Below are the code and all the weights of a small trained network. Each question names an input and a target symbol and asks about switching units off, where a switched-off unit gives its printed mean instead of its output.

import numpy as np


def w(rows, s, z=0):
    codes = np.array(rows[::2]) - 128.0
    scale = np.full(codes.shape[1], s)
    scale[-1] = z or s
    return codes * scale


def f(y):
    return np.maximum(y, 0)


def softmax(a):
    e = np.exp(a - a.max(-1, keepdims=True))
    return e / e.sum(-1, keepdims=True)


def log_softmax(a):
    a = a - a.max(-1, keepdims=True)
    return a - np.log(np.exp(a).sum(-1, keepdims=True))


def net(x, mask):
    ids = ['γδεζηθμξπστψω'.index(c) for c in x.split()]
    T = len(ids)
    res = E[ids] + P[:T]
    u = 0
    for l in range(3):
        r = res
        for j in range(3):
            rows = slice(2 * j, 2 * j + 2)
            q, k, v = (r @ M[l][rows].T for M in (Q, K, V))
            z = softmax(np.where(np.tri(T) > 0, q @ k.T / 2**0.5, -1e9)) @ v
            o = O[l][rows]
            res = res + np.where(mask[u + j], z, o[:, -1]) @ o[:, :-1]
        u += 3
        y = f(res @ A[l][:, :-1].T + A[l][:, -1])
        res = res + np.where(mask[u : u + 4], y, B[l][:, -1]) @ B[l][:, :-1]
        u += 4
    return log_softmax(res[-1] @ U[:, :-1].T + U[:, -1])


Q, K, V, O, A, B = {}, {}, {}, {}, {}, {}
E = w([
[79,92,139,118,175,93,144],'γ',
[83,94,137,123,179,89,143],'δ',
[81,90,140,117,180,96,138],'ε',
[80,90,119,126,177,64,133],'ζ',
[76,100,121,126,188,45,125],'η',
[94,92,168,124,168,108,131],'θ',
[87,73,173,140,128,61,115],'μ',
[111,136,254,138,145,80,121],'ξ',
[88,161,103,116,128,150,8],'π',
[197,135,190,122,28,147,120],'σ',
[123,200,98,142,232,179,182],'τ',
[171,137,214,134,109,193,36],'ψ',
[26,145,88,181,138,176,241],'ω',
],0.014)
P = w([
[167,82,86,2,113,129,116],'0',
[144,91,121,47,129,121,106],'1',
[127,101,135,81,136,126,105],'2',
[123,108,150,115,144,128,105],'3',
[112,120,157,138,144,130,104],'4',
[101,131,163,160,144,135,106],'5',
[96,142,173,178,145,143,108],'6',
[98,148,176,210,147,145,115],'7',
[88,164,185,213,138,158,124],'8',
[79,175,192,218,135,168,133],'9',
],0.01)
Q[0] = w([
[210,111,246,77,90,71,190],'L0H1',
[154,130,1,118,48,178,58],'L0H1',
[227,104,71,49,88,61,108],'L0H2',
[229,127,151,165,14,72,142],'L0H2',
[105,107,225,87,181,62,158],'L0H3',
[210,130,105,56,124,205,141],'L0H3',
],0.0085)
K[0] = w([
[195,134,194,92,85,95,172],'L0H1',
[122,118,50,123,88,172,66],'L0H1',
[162,85,100,91,88,115,55],'L0H2',
[129,95,174,115,5,100,124],'L0H2',
[109,94,191,132,168,121,178],'L0H3',
[218,156,114,134,114,139,107],'L0H3',
],0.011)
V[0] = w([
[204,11,66,84,119,118,49],'L0H1',
[255,141,112,176,190,161,204],'L0H1',
[132,112,179,125,188,34,140],'L0H2',
[161,22,160,113,62,89,69],'L0H2',
[6,123,96,165,89,145,162],'L0H3',
[57,85,108,135,207,75,175],'L0H3',
],0.0055)
O[0] = w([
[46,243,179,161,136,96,238,99],'L0H1',
[20,144,90,95,130,220,55,82],'L0H1',
[163,166,126,126,65,55,151,147],'L0H2',
[72,197,175,45,70,153,106,2],'L0H2',
[255,116,174,246,108,164,137,135],'L0H3',
[229,97,94,134,116,76,68,203],'L0H3',
],0.0053,0.0054)
A[0] = w([
[213,102,87,111,108,144,158,1],'L0N1',
[194,161,50,75,170,97,254,105],'L0N2',
[95,152,186,161,45,94,120,196],'L0N3',
[85,230,113,110,135,213,58,165],'L0N4',
],0.009,0.0041)
B[0] = w([
[35,79,144,92,100,87,151,130],'L0N1',
[79,50,84,83,196,149,139,235],'L0N2',
[167,150,119,117,254,188,186,254],'L0N3',
[176,104,188,185,157,55,109,234],'L0N4',
],0.0083,0.0037)
Q[1] = w([
[146,78,134,142,135,111,150],'L1H1',
[126,75,151,199,63,100,134],'L1H1',
[182,113,116,93,231,162,88],'L1H2',
[65,193,139,1,19,112,140],'L1H2',
[123,101,185,180,233,79,179],'L1H3',
[175,133,38,139,185,174,65],'L1H3',
],0.0073)
K[1] = w([
[122,111,116,135,105,148,144],'L1H1',
[112,123,143,178,101,92,146],'L1H1',
[108,122,121,204,118,166,175],'L1H2',
[109,138,126,10,127,122,139],'L1H2',
[168,158,146,217,117,199,74],'L1H3',
[123,92,158,145,152,173,190],'L1H3',
],0.011)
V[1] = w([
[141,111,195,118,46,95,105],'L1H1',
[1,139,115,71,142,115,103],'L1H1',
[200,154,131,89,172,188,110],'L1H2',
[228,147,155,72,200,54,17],'L1H2',
[158,143,77,58,160,81,217],'L1H3',
[121,128,145,103,175,112,185],'L1H3',
],0.0074)
O[1] = w([
[153,106,94,77,151,143,142,2],'L1H1',
[103,153,112,93,89,126,137,161],'L1H1',
[126,130,159,91,164,157,163,169],'L1H2',
[166,166,150,89,167,109,124,219],'L1H2',
[117,90,193,155,128,94,246,158],'L1H3',
[132,129,176,136,88,117,149,214],'L1H3',
],0.011,0.0062)
A[1] = w([
[161,109,163,108,106,79,63,253],'L1N1',
[227,127,185,93,1,116,89,155],'L1N2',
[209,65,79,122,44,165,143,7],'L1N3',
[141,176,185,164,113,47,99,129],'L1N4',
],0.0073,0.0048)
B[1] = w([
[127,51,69,79,174,136,181,253],'L1N1',
[1,16,124,112,168,237,154,160],'L1N2',
[187,171,183,96,217,118,37,131],'L1N3',
[176,106,109,147,116,128,164,251],'L1N4',
],0.0094,0.0066)
Q[2] = w([
[27,75,101,115,186,183,183],'L2H1',
[80,172,73,170,139,71,128],'L2H1',
[135,93,199,92,167,73,118],'L2H2',
[91,229,86,108,106,163,171],'L2H2',
[99,151,50,77,122,136,71],'L2H3',
[69,235,113,146,2,115,131],'L2H3',
],0.0099)
K[2] = w([
[98,45,88,197,100,180,109],'L2H1',
[113,67,2,110,98,56,144],'L2H1',
[149,125,152,202,226,139,135],'L2H2',
[93,137,181,46,94,79,132],'L2H2',
[169,85,167,80,73,121,63],'L2H3',
[54,111,155,73,113,28,119],'L2H3',
],0.0083)
V[2] = w([
[130,92,155,107,119,65,92],'L2H1',
[167,121,158,195,130,88,111],'L2H1',
[92,157,132,181,195,113,136],'L2H2',
[78,148,141,121,168,245,183],'L2H2',
[189,94,62,126,157,42,125],'L2H3',
[143,155,196,117,168,178,123],'L2H3',
],0.011)
O[2] = w([
[137,206,144,140,100,172,130,130],'L2H1',
[115,137,137,93,166,116,204,138],'L2H1',
[233,164,112,121,179,177,178,254],'L2H2',
[129,134,2,215,197,201,122,246],'L2H2',
[200,133,44,69,25,142,148,152],'L2H3',
[80,133,143,91,229,97,153,238],'L2H3',
],0.0092,0.0097)
A[2] = w([
[58,93,208,140,60,125,131,190],'L2N1',
[104,111,123,184,92,133,94,15],'L2N2',
[134,109,196,166,127,72,126,2],'L2N3',
[163,159,180,125,4,92,119,2],'L2N4',
],0.012,0.0056)
B[2] = w([
[11,180,59,125,114,71,93,240],'L2N1',
[219,181,154,47,168,129,150,184],'L2N2',
[192,95,93,159,106,147,121,177],'L2N3',
[172,122,60,180,224,2,129,253],'L2N4',
],0.0087,0.0018)
U = w([
[84,1,57,85,148,126,164,169],'γ',
[194,219,129,188,156,138,134,156],'δ',
[93,151,131,126,117,124,116,173],'ε',
[96,156,103,142,131,114,107,93],'ζ',
[93,148,95,139,133,112,99,74],'η',
[149,160,206,147,104,108,165,149],'θ',
[119,157,110,161,136,101,110,48],'μ',
[93,162,53,97,185,134,26,30],'ξ',
[99,123,207,172,168,85,69,123],'π',
[93,59,80,221,89,154,87,176],'σ',
[93,153,94,137,131,118,101,86],'τ',
[155,155,138,169,141,81,117,2],'ψ',
[143,121,91,39,121,155,90,143],'ω',
],0.0089,0.01)

Each question gives the input, a string of symbols that net reads in full, and the target symbol t.
The units are the heads (2 rows each of Q, K, V and O) and the neurons (one row each of A and B). Each row of codes is followed by its name. A weight is (code - 128) times the scale printed after its matrix; where a second scale follows, it is the last column's (O, A, B and U).
mask holds one flag per unit, layer by layer, with each layer's heads first. A switched-off unit (its flag False) gives its mean, the last column of its rows in O or B, instead of its output. The means were averaged over made-up inputs and are rounded, as every weight is.
A unit's drop is (log p(t) with every unit on - log p(t) with that unit switched off) / (log p(t) with every unit on - log p(t) with every unit switched off).
top k neurons: the k neurons with the biggest drops, biggest first
top k neurons in layer l: the k neurons of layer l with the biggest drops, biggest first
heads that matter: for each layer, one digit per head in row order, 1 if its drop is at least 0.15 and else 0, layers parted by /
input ξ γ ζ τ γ η, target δ: heads that matter => 000 / 000 / 110
input τ τ ζ, target δ: top 2 neurons => L0N2; L0N4
input μ μ τ δ θ, target δ: top 3 neurons => L0N4; L0N2; L1N2
input η τ μ ω π, target σ: heads that matter => 000 / 010 / 001
input τ ε η, target δ: top 2 neurons => L0N4; L0N2
input μ θ μ τ η σ π, target π: top neuron => L0N3
input τ θ τ τ μ π μ π τ ψ, target ξ: heads that matter => 000 / 001 / 000
input τ ε θ σ ψ, target γ: top 3 neurons in layer 1 => L1N1; L1N4; L1N2
input τ ε π π θ ζ, target ω: top 4 neurons => L0N4; L0N2; L0N3; L1N1
input ε η τ μ τ π τ ω π, target σ: heads that matter => 100 / 010 / 000
input ψ γ ε, target ξ: top 4 neurons => L0N4; L1N2; L0N2; L1N4
input η ω μ σ ζ γ, target π: top 2 neurons in layer 0 => L0N3; L0N2
input ζ π μ, target ω: top 2 neurons in layer 0 => L0N3; L0N4
input μ π τ τ δ, target δ: top neuron in layer 0 => L0N2
input π ω ε ε ξ, target γ: top 4 neurons => L1N1; L1N2; L0N2; L1N4
input π ψ η μ η π σ τ, target γ: heads that matter => 010 / 010 / 100
input τ τ τ π σ γ μ, target π: top 3 neurons => L0N3; L0N2; L1N2
input δ π τ ζ, target δ: heads that matter => 100 / 000 / 110
input ε θ ζ σ ξ, target π: heads that matter => 110 / 000 / 001
input σ γ μ, target π: heads that matter => 010 / 000 / 001
input ε τ τ τ ε γ τ ω σ, target σ: top 2 neurons => L1N2; L0N3
input σ ω δ, target σ: heads that matter => 000 / 010 / 001
input τ ζ ζ ξ π ε τ ζ π σ, target π: top 4 neurons => L0N3; L1N2; L0N2; L1N4
input ω γ π μ τ τ π μ σ, target γ: top 2 neurons => L1N2; L0N2
input τ μ π τ μ μ, target δ: top 2 neurons => L0N4; L1N2
input ζ τ τ π π μ, target ω: top 2 neurons => L0N2; L0N3
